Below are the code and all the weights of a small trained network. Each question names an input and a target symbol and asks about switching units off, where a switched-off unit gives its printed mean instead of its output.

import numpy as np


def w(rows, s, z=0):
    codes = np.array(rows[::2]) - 128.0
    scale = np.full(codes.shape[1], s)
    scale[-1] = z or s
    return codes * scale


def norm(h):
    return h / np.sqrt((h * h).mean(-1, keepdims=True) + 1e-5)


def f(y):
    return np.maximum(y, 0)


def softmax(a):
    e = np.exp(a - a.max(-1, keepdims=True))
    return e / e.sum(-1, keepdims=True)


def log_softmax(a):
    a = a - a.max(-1, keepdims=True)
    return a - np.log(np.exp(a).sum(-1, keepdims=True))


def net(x, mask):
    ids = ['ΘΠΣΦΨΩαβγδζλξτ'.index(c) for c in x.split()]
    T = len(ids)
    res = E[ids] + P[:T]
    q, k, v = (norm(res) @ M[0].T for M in (Q, K, V))
    z = softmax(np.where(np.tri(T) > 0, q @ k.T / 2**0.5, -1e9)) @ v
    res = res + np.where(mask[0], z, O[0][:, -1]) @ O[0][:, :-1]
    y = f(norm(res) @ A[0][:, :-1].T + A[0][:, -1])
    res = res + np.where(mask[1:9], y, B[0][:, -1]) @ B[0][:, :-1]
    return log_softmax(norm(res)[-1] @ U[:, :-1].T + U[:, -1])


Q, K, V, O, A, B = {}, {}, {}, {}, {}, {}
E = w([
[178,120,91,138],'Θ',
[113,126,140,112],'Π',
[217,166,187,53],'Σ',
[89,49,104,119],'Φ',
[151,95,171,107],'Ψ',
[109,126,137,133],'Ω',
[104,160,185,5],'α',
[111,126,132,135],'β',
[117,122,128,140],'γ',
[147,108,101,70],'δ',
[24,172,111,111],'ζ',
[168,200,140,172],'λ',
[130,136,91,127],'ξ',
[55,80,123,121],'τ',
],0.021)
P = w([
[192,109,65,214],'0',
[110,253,59,74],'1',
[111,243,63,92],'2',
[101,227,86,112],'3',
[223,200,123,114],'4',
[204,213,125,84],'5',
[183,230,123,72],'6',
[196,116,45,134],'7',
[110,118,126,130],'8',
],0.0041)
Q[0] = w([
[84,104,51,123],'h1',
[2,114,92,159],'h1',
],0.0067)
K[0] = w([
[164,212,155,207],'h1',
[254,76,170,234],'h1',
],0.007)
V[0] = w([
[6,209,65,2],'h1',
[243,51,28,97],'h1',
],0.0048)
O[0] = w([
[94,78,2,105,239],'h1',
[227,40,38,93,253],'h1',
],0.0089,0.0029)
A[0] = w([
[130,115,136,1,201],'n1',
[135,113,117,142,7],'n2',
[178,77,123,158,217],'n3',
[32,187,201,166,171],'n4',
[89,67,31,138,233],'n5',
[192,207,75,231,139],'n6',
[86,38,139,137,6],'n7',
[134,39,117,122,188],'n8',
],0.0097,0.002)
B[0] = w([
[135,108,169,196,192],'n1',
[131,135,124,144,130],'n2',
[81,146,64,179,178],'n3',
[119,19,107,122,149],'n4',
[129,73,95,112,246],'n5',
[77,54,254,204,176],'n6',
[96,93,165,204,143],'n7',
[158,147,68,69,185],'n8',
],0.0092,0.011)
U = w([
[195,79,79,191,195],'Θ',
[100,179,47,134,44],'Π',
[204,169,155,82,246],'Σ',
[138,147,80,126,102],'Φ',
[136,148,144,132,136],'Ψ',
[133,46,168,109,13],'Ω',
[101,154,166,21,254],'α',
[106,140,135,140,185],'β',
[128,111,144,127,27],'γ',
[182,125,36,12,137],'δ',
[6,166,60,82,228],'ζ',
[109,158,169,201,227],'λ',
[166,167,87,125,80],'ξ',
[108,138,113,113,100],'τ',
],0.013,0.004)

Each question gives the input, a string of symbols that net reads in full, and the target symbol t.
The units are the heads (2 rows each of Q, K, V and O) and the neurons (one row each of A and B). Each row of codes is followed by its name. A weight is (code - 128) times the scale printed after its matrix; where a second scale follows, it is the last column's (O, A, B and U).
mask holds one flag per unit, heads first, then neurons. A switched-off unit (its flag False) gives its mean, the last column of its rows in O or B, instead of its output. The means were averaged over made-up inputs and are rounded, as every weight is.
A unit's drop is (log p(t) with every unit on - log p(t) with that unit switched off) / (log p(t) with every unit on - log p(t) with every unit switched off).
The circuit of an input: a set's keep is (log p(t) with only the set's units on - log p(t) with every unit switched off) / (log p(t) with every unit on - log p(t) with every unit switched off). Starting from all 9 units, units are removed one at a time, each time the one whose removal leaves the highest keep (on an exact tie, the one counted first), for as long as the keep stays at least 0.8.
units of the circuit, in order: the units of the circuit, biggest drop first
top k neurons: the k neurons with the biggest drops, biggest first
drop when u is switched off: that unit's drop, to one decimal
input δ Φ β, target δ: units of the circuit, in order	[h1; n6; n7]
input ζ δ Θ Θ Π, target δ: top 2 neurons	[n6; n3]
input λ Φ Θ Π, target λ: top 2 neurons	[n1; n5]
input Ω ζ Θ Π β, target ζ: top 2 neurons	[n1; n6]
input Φ Θ δ δ Θ Ψ, target δ: top 2 neurons	[n6; n8]
input δ Θ Θ Ω, target δ: top 2 neurons	[n6; n8]
input δ Θ ξ δ ζ Θ γ, target δ: units of the circuit, in order	[h1; n6; n8]
input Θ Θ Φ Φ δ α Φ Π, target δ: top 2 neurons	[n6; n8]
input Θ Θ τ, target Θ: drop when n1 is switched off	0.2
input δ δ Θ ξ β, target δ: drop when n3 is switched off	-0.1
input λ Θ Π, target λ: drop when h1 is switched off	1.1
